Each row is followed by roughly how far along a hidden order it lies, from 0 to 12. A new part has a new order.
(in the rows, 128 means zero)
[110 151 165 130 136 140  80 141 127 114 126 133 141 109 117 139 106 159
  99] : 3
[ 86 138 143  87 128  98 159 113 139 104 117 127 140 133 127 125 132 129
 147] : 9
[103 139 150  95  88 136 147 121 127  86 122 134 143 120 122 137 124 130
 145] : 8
[ 81 158 168 106 136  84  89 136 143 119 124 128 150 123 120 138 119 166
 114] : 5
[108 150 188  67   2 176 100 136  98  73  92 139 182 104 119 150 127 119
 130] : 3
[ 77 122 123  77 128  84 204 116 146 109 118 121 135 135 132 132 140 102
 153] : 10
[ 55 159 168  82 105  98 123 138 141  87 114 129 166 118 119 142 123 147
 133] : 5
[ 49 156 163 108 167  51 119 143 158  99 128 125 151 123 118 142 116 177
 115] : 4
[ 48 147 170  98 108  95  98 142 137  84 116 128 161 117 117 142 116 153
 116] : 3
[ 46 147 169  69  65 108 123 140 134  63 105 129 173 109 118 149 118 144
 136] : 3
[ 28 132 140  41  61  86 207 120 131  81  98 124 150 127 131 133 144 104
 177] : 10
[ 32 152 154 120 177  52 122 148 162  84 129 118 149 122 114 145 111 187
 111] : 2
[ 44 147 159  65  99  89 140 134 145  79 115 128 163 119 121 141 124 142
 150] : 6
[ 54 153 168  81 110  88 116 139 147  78 115 128 163 119 118 141 119 155
 130] : 4
[ 48 152 153 118 149  83 134 137 157  96 133 121 146 123 118 139 116 176
 134] : 5
[104 145 162  96  62 152 102 140 124  75 114 136 164 106 116 149 112 130
 128] : 3
[ 28 151 159 157 121  76  52 165 147  55 114 123 159 105 113 158  98 171
  88] : 0
[ 59 140 155  80  98 130 139 127 127  98 120 133 149 124 124 136 140 131
 132] : 7
[ 74 121 122  66  84  95 212 118 139 102 114 122 145 134 132 134 145 104
 168] : 10
[ 43 156 158 110 183  56 114 141 163 111 131 123 149 127 120 136 114 185
 120] : 5
[ 79 134 130  99 157  82 166 123 151 114 123 123 134 129 126 128 130 135
 158] : 9
[ 96 124 112 121 159  84 187 124 148 140 126 121 130 140 132 120 132 123
 148] : 11
[ 70 147 165 103 156 103 120 135 150 100 130 129 146 121 116 139 114 162
 125] : 5
[152 107 106 131 135 145 163 116 128 131 137 128 118 132 129 117 131 102
 142] : 11
[ 40 146 161  81 100 108 120 141 137  68 113 129 168 113 119 141 116 148
 129] : 3
[136 113 103 126 140 107 218 114 131 149 127 121 115 148 140 113 151  97
 163] : 12
[ 28 139 153  51  41 122 165 124 129  65 102 133 170 111 122 146 130 119
 166] : 7
[ 92 135 132  89 140  85 176 123 142 126 116 123 128 135 131 126 138 126
 150] : 10
[ 64 145 161  60 103 108 155 128 131  95 113 131 153 119 124 137 132 135
 147] : 8
[ 71 139 144  73 107 115 148 125 141  94 120 130 147 124 124 133 127 133
 151] : 8

Part 2:
[152 115 125 157 173 142 115 136 113 132 134 113 153 158 134 143 108 116
 129 127 142 124 129 149 149 111 126 109 133 117 125 133 148 121 130 145
 111 128 128 150 107  86 109 190 130] : 7
[200 128 120 162  76 138 126 135  99 121 127  92 147 167 125 137  52 175
 119 155 174 137 151 156 189 133  86 142 132  92 127 144 177 117 136 172
 144 102 145 136  92  20 111 119 138] : 11
[150 120 121 165 167 147 111 119 112 128 132 112 153 162 140 137  97 113
 120 117 139 132 140 157 158 102 127 106 139 120 120 147 148 117 120 164
 110 146 136 142  98  98 112 177 136] : 8
[104 149 171  97 156 114 141 164 157 149 134 152 134  94 112 151 183 108
 146 148 109 118  90  88  90 123 155 123 108 158 134 109  94 143 160  74
 129 117 107 144 198 131 113 142 112] : 0
[169 141 146 141  84 115 138 150 130 132 130 123 129 115 115 145 124 160
 145 160 143 128 113 100 132 143 109 152 114 119 129 121 137 135 145 127
 138  86 120 134 162  44  85  97 138] : 5
[ 92 110 125 152 255 148  78 105 122 129 134 105 160 167 147 130 116  74
 111  89 111 126 151 171 136  64 144  79 141 122 110 151 121 117 109 163
 102 189 139 146  80 175 156 221 151] : 9
[157 109 109 168 181 148 105 118 105 126 131 108 155 169 142 137  91 116
 119 113 139 132 144 168 167 105 124 107 143 114 121 148 152 116 115 170
 107 147 136 142  79  97 115 188 137] : 10
[194 127 132 161  88 140 120 125 101 123 128  98 143 170 127 136  70 159
 126 147 162 135 140 151 179 134 104 134 132 102 124 138 166 118 134 165
 129 111 145 136 105  41 104 136 139] : 9
[100  94 135 139 255 144  87 112 142 136 135 119 158 155 140 143 156  48
 121  79  95 106 130 144  92  63 161  74 129 135 107 126  87 122 116 126
  85 167 119 159 117 186 133 232 132] : 6
[100 145 170 100 165 115 138 168 158 148 136 153 132  96 110 154 191 101
 148 149 109 113  69  92  86 123 154 122 108 155 135 102  96 144 160  73
 125 109 104 146 196 135 116 155 110] : 0
[100 100  99 162 230 145  80 123 108 125 132 104 162 172 147 124  98  88
 116 101 124 134 155 184 152  79 128 103 145 111 115 155 145 117 103 173
 103 176 135 139  49 125 137 217 150] : 12
[ 80 105 129 136 255 134  92 122 149 137 134 129 152 134 142 144 156  53
 120  85 100 110 126 137  96  68 161  84 130 135 111 135  96 128 119 119
  95 161 117 155 129 181 130 213 136] : 6
[ 97 104 106 164 230 145  82 118 109 125 131 107 161 168 148 122 101  89
 113  97 121 137 156 175 153  75 130  98 145 114 115 158 142 116 101 177
 102 181 136 138  53 143 142 212 153] : 12
[132 121 129 152 183 138 116 135 125 135 135 119 152 146 133 142 112 116
 128 124 132 126 125 137 143 109 130 112 131 124 123 136 137 125 131 137
 114 135 125 146 118  95 111 178 132] : 7
[138 120 112 174 167 151 102 107 106 124 128 110 148 161 145 127  90 133
 112 102 131 141 155 163 164 119 127 103 148 121 117 159 153 116 108 186
 105 167 144 135  82 107 115 170 143] : 10
[194 123 122 170 104 147 112 118  99 122 127  99 142 173 131 134  70 159
 121 134 156 138 149 155 177 129 106 127 129 101 123 144 166 115 124 186
 120 123 147 134  94  56 104 132 139] : 10
